Below is a small trained network, with its code and all its weights. Each question gives an input and a class and asks what happens when units are switched off, that is, made to give their printed mean instead of their output.

import numpy as np


def w(rows, s, z=0):
    codes = np.array(rows[::2]) - 128.0
    scale = np.full(codes.shape[1], s)
    scale[-1] = z or s
    return codes * scale


def norm(h):
    return h / np.sqrt((h * h).mean(-1, keepdims=True) + 1e-5)


def f(y):
    return y / 2 * (1 + np.tanh(0.7978845608 * (y + 0.044715 * y**3)))


def log_softmax(a):
    a = a - a.max(-1, keepdims=True)
    return a - np.log(np.exp(a).sum(-1, keepdims=True))


def net(x, mask):
    res = np.array(x, float).reshape(1, 3) / 4 @ E
    u = 0
    for l in range(3):
        y = f(norm(res) @ A[l][:, :-1].T + A[l][:, -1])
        res = res + np.where(mask[u : u + 9], y, B[l][:, -1]) @ B[l][:, :-1]
        u += 9
    return log_softmax(norm(res)[-1] @ U[:, :-1].T + U[:, -1])


A, B = {}, {}
E = w([
[95,33,124,78,118,161],'x0',
[173,2,203,117,78,140],'x1',
[123,91,56,196,141,47],'x2',
],0.0092)
A[0] = w([
[63,44,130,146,91,53,77],'0.n1',
[110,62,186,123,146,109,168],'0.n2',
[64,140,131,179,191,168,93],'0.n3',
[137,139,55,178,188,154,187],'0.n4',
[204,248,241,163,160,102,100],'0.n5',
[156,98,151,53,125,254,251],'0.n6',
[203,152,124,216,13,67,207],'0.n7',
[210,102,68,219,122,55,221],'0.n8',
[94,31,146,102,195,200,161],'0.n9',
],0.0087,0.0033)
B[0] = w([
[169,100,61,94,177,163,191],'0.n1',
[130,218,125,207,135,132,189],'0.n2',
[102,150,124,115,94,93,136],'0.n3',
[88,137,168,125,152,167,184],'0.n4',
[229,98,19,120,111,161,200],'0.n5',
[110,181,121,171,75,110,254],'0.n6',
[93,73,135,130,154,150,216],'0.n7',
[139,72,150,131,254,147,252],'0.n8',
[134,124,208,161,53,211,221],'0.n9',
],0.0099,0.0076)
A[1] = w([
[196,48,116,117,92,115,18],'1.n1',
[164,109,72,119,63,144,33],'1.n2',
[161,131,121,136,227,103,169],'1.n3',
[187,124,58,219,174,63,252],'1.n4',
[220,107,83,57,70,203,77],'1.n5',
[2,150,90,112,188,78,175],'1.n6',
[157,182,79,161,234,43,82],'1.n7',
[99,131,122,89,192,44,89],'1.n8',
[11,155,117,145,124,94,124],'1.n9',
],0.0084,0.0018)
B[1] = w([
[74,230,133,130,173,149,154],'1.n1',
[148,248,178,62,55,49,151],'1.n2',
[108,103,203,154,105,97,244],'1.n3',
[145,43,180,177,63,149,254],'1.n4',
[160,176,61,103,115,2,203],'1.n5',
[100,169,180,132,121,136,201],'1.n6',
[101,127,107,184,55,138,230],'1.n7',
[91,200,127,137,51,155,160],'1.n8',
[145,193,162,22,174,141,145],'1.n9',
],0.0074,0.0053)
A[2] = w([
[164,192,88,31,76,74,5],'2.n1',
[169,186,78,31,150,113,148],'2.n2',
[83,116,2,184,96,176,184],'2.n3',
[215,48,119,146,178,117,228],'2.n4',
[176,211,45,73,98,95,61],'2.n5',
[135,149,47,109,140,187,197],'2.n6',
[167,146,87,214,179,174,132],'2.n7',
[78,103,86,156,139,200,99],'2.n8',
[80,105,99,204,189,191,170],'2.n9',
],0.0095,0.0022)
B[2] = w([
[72,141,164,55,210,2,167],'2.n1',
[228,39,43,75,211,86,159],'2.n2',
[149,52,159,141,84,151,188],'2.n3',
[36,110,238,113,212,145,237],'2.n4',
[227,106,111,179,148,76,183],'2.n5',
[152,92,167,154,178,108,150],'2.n6',
[84,30,184,101,219,85,203],'2.n7',
[215,140,161,126,169,113,182],'2.n8',
[153,66,103,144,160,110,253],'2.n9',
],0.0075,0.0069)
U = w([
[90,202,103,52,205,148,113],'0',
[49,200,136,181,145,140,130],'1',
[118,6,172,209,212,160,157],'2',
[101,85,93,95,98,101,10],'3',
[157,163,142,167,7,199,171],'4',
[225,122,53,117,157,29,182],'5',
[86,71,49,83,88,114,2],'6',
[84,65,35,76,86,121,11],'7',
],0.016,0.011)

Each question gives the input, the list of numbers given to net, and the class t.
The units are the neurons (one row each of A and B). Each row of codes is followed by its name. A weight is (code - 128) times the scale printed after its matrix; where a second scale follows, it is the last column's (A, B and U).
mask holds one flag per neuron, layer by layer. A switched-off neuron (its flag False) gives its mean, the last column of its row in B, instead of its output. The means were averaged over made-up inputs and are rounded, as every weight is.
A unit's drop is (log p(t) with every unit on - log p(t) with that unit switched off) / (log p(t) with every unit on - log p(t) with every unit switched off).
unit that matters most: the unit with the biggest drop
k most important neurons: the k neurons with the biggest drops, biggest first
top k neurons in layer l: the k neurons of layer l with the biggest drops, biggest first
drop of u: that unit's drop, to one decimal
input [6,-1,2], class 4: top neuron in layer 2 -> [2.n4]
input [3,-4,2], class 0: top 2 neurons in layer 1 -> [1.n9, 1.n4]
input [6,-8,6], class 1: 2 most important neurons -> [0.n5, 1.n6]
input [7,-8,-7], class 0: top 2 neurons in layer 0 -> [0.n5, 0.n2]
input [6,-7,5], class 1: top 3 neurons in layer 0 -> [0.n5, 0.n4, 0.n3]
input [2,-2,-5], class 4: top 2 neurons in layer 0 -> [0.n6, 0.n1]
input [4,-4,-6], class 1: 2 most important neurons -> [0.n5, 0.n6]
input [-2,3,-2], class 4: top 2 neurons in layer 0 -> [0.n6, 0.n1]
input [0,-6,0], class 1: top 2 neurons in layer 0 -> [0.n9, 0.n4]
input [-5,7,-6], class 5: 2 most important neurons -> [0.n5, 1.n5]
input [4,-5,-2], class 0: 2 most important neurons -> [0.n5, 1.n9]
input [0,1,-6], class 4: 2 most important neurons -> [0.n6, 0.n1]
input [3,-5,-4], class 0: 3 most important neurons -> [0.n5, 0.n1, 1.n5]
input [8,-8,0], class 0: unit that matters most -> 1.n9
input [-4,-8,5], class 2: top 2 neurons in layer 0 -> [0.n6, 0.n8]
input [-5,-8,4], class 2: drop of 0.n5 -> 0.1
input [-7,-4,-7], class 5: drop of 0.n4 -> 0.0
input [-6,5,-4], class 5: drop of 0.n5 -> 0.8
input [8,-7,3], class 0: top 2 neurons in layer 0 -> [0.n5, 0.n8]
input [7,-4,-1], class 4: unit that matters most -> 0.n9
input [7,-7,-5], class 0: 3 most important neurons -> [1.n9, 0.n5, 1.n4]
